Below is a small trained network, with its code and all its weights. Each question gives an input and a class and asks what happens when units are switched off, that is, made to give their printed mean instead of their output.

import numpy as np


def w(rows, s, z=0):
    codes = np.array(rows[::2]) - 128.0
    scale = np.full(codes.shape[1], s)
    scale[-1] = z or s
    return codes * scale


def f(y):
    return y / 2 * (1 + np.tanh(0.7978845608 * (y + 0.044715 * y**3)))


def log_softmax(a):
    a = a - a.max(-1, keepdims=True)
    return a - np.log(np.exp(a).sum(-1, keepdims=True))


def net(x, mask):
    res = np.array(x, float).reshape(1, 7) / 4 @ E
    y = f(res @ A[0][:, :-1].T + A[0][:, -1])
    res = res + np.where(mask, y, B[0][:, -1]) @ B[0][:, :-1]
    return log_softmax(res[-1] @ U[:, :-1].T + U[:, -1])


A, B = {}, {}
E = w([
[52,138,71,75],'x0',
[137,250,130,105],'x1',
[129,127,127,127],'x2',
[123,128,129,130],'x3',
[129,134,80,233],'x4',
[130,128,126,127],'x5',
[129,128,128,126],'x6',
],0.016)
A[0] = w([
[166,197,114,148,149],'neuron 1',
[94,8,128,99,254],'neuron 2',
[64,125,95,27,90],'neuron 3',
[156,122,218,74,155],'neuron 4',
[185,68,134,178,234],'neuron 5',
[123,103,78,175,119],'neuron 6',
[83,146,47,124,96],'neuron 7',
[172,154,129,196,100],'neuron 8',
[42,143,9,134,67],'neuron 9',
],0.016,0.0073)
B[0] = w([
[118,208,78,55,198],'neuron 1',
[65,87,14,184,254],'neuron 2',
[11,155,73,20,211],'neuron 3',
[246,47,189,98,216],'neuron 4',
[123,85,112,206,232],'neuron 5',
[132,121,170,225,173],'neuron 6',
[176,75,152,74,175],'neuron 7',
[83,238,41,135,187],'neuron 8',
[251,60,161,51,202],'neuron 9',
],0.011,0.019)
U = w([
[153,26,135,170,242],'0',
[66,164,25,144,90],'1',
[213,182,197,92,223],'2',
[66,183,174,76,2],'3',
[99,136,146,245,49],'4',
],0.013,0.0092)

Each question gives the input, the list of numbers given to net, and the class t.
The units are the neurons (one row each of A and B). Each row of codes is followed by its name. A weight is (code - 128) times the scale printed after its matrix; where a second scale follows, it is the last column's (A, B and U).
mask holds one flag per neuron, in row order. A switched-off neuron (its flag False) gives its mean, the last column of its row in B, instead of its output. The means were averaged over made-up inputs and are rounded, as every weight is.
A unit's drop is (log p(t) with every unit on - log p(t) with that unit switched off) / (log p(t) with every unit on - log p(t) with every unit switched off).
The circuit of an input: a set's keep is (log p(t) with only the set's units on - log p(t) with every unit switched off) / (log p(t) with every unit on - log p(t) with every unit switched off). Starting from all 9 units, units are removed one at a time, each time the one whose removal leaves the highest keep (on an exact tie, the one counted first), for as long as the keep stays at least 0.8.
circuit, biggest first: the units of the circuit, biggest drop first
most important unit: the unit with the biggest drop
k most important neurons: the k neurons with the biggest drops, biggest first
drop when u is switched off: that unit's drop, to one decimal
input [-7,1,-8,-4,5,1,-2], class 1: most important unit -> neuron 8
input [4,-7,5,-5,-1,-1,-4], class 1: 2 most important neurons -> neuron 2; neuron 4
input [1,1,2,-6,-7,5,4], class 3: 3 most important neurons -> neuron 3; neuron 9; neuron 5
input [4,-7,0,-3,0,4,-1], class 1: 3 most important neurons -> neuron 2; neuron 4; neuron 3
input [2,5,-8,7,-4,-5,6], class 3: circuit, biggest first -> neuron 3; neuron 2
input [-4,1,-4,-2,1,-4,5], class 1: 2 most important neurons -> neuron 9; neuron 4
input [-2,1,6,4,-8,-8,-8], class 2: 2 most important neurons -> neuron 4; neuron 5
input [2,6,8,6,-3,1,0], class 3: circuit, biggest first -> neuron 2; neuron 3
input [0,-2,-7,-2,2,3,1], class 4: circuit, biggest first -> neuron 4; neuron 9; neuron 3; neuron 1
input [0,-7,6,3,4,3,0], class 4: circuit, biggest first -> neuron 4; neuron 6; neuron 9
input [1,-6,-6,-5,0,-4,7], class 1: 3 most important neurons -> neuron 4; neuron 2; neuron 9
input [3,3,-5,-1,0,7,0], class 3: 3 most important neurons -> neuron 4; neuron 2; neuron 3
input [4,-4,-1,-8,-8,4,-3], class 1: 2 most important neurons -> neuron 3; neuron 2
input [-1,1,-1,2,0,-5,1], class 2: 4 most important neurons -> neuron 2; neuron 3; neuron 5; neuron 8
input [-4,1,2,-7,6,2,5], class 1: circuit, biggest first -> neuron 8
input [3,-4,-8,-6,-1,7,-7], class 1: 2 most important neurons -> neuron 4; neuron 2
input [1,0,-8,-6,1,1,-2], class 0: drop when neuron 5 is switched off -> -0.1
input [6,7,-4,7,-6,8,2], class 3: drop when neuron 3 is switched off -> 2.4
input [-7,0,6,-3,4,6,0], class 4: drop when neuron 6 is switched off -> 0.2
input [-2,-2,-8,-3,8,1,-2], class 4: most important unit -> neuron 6
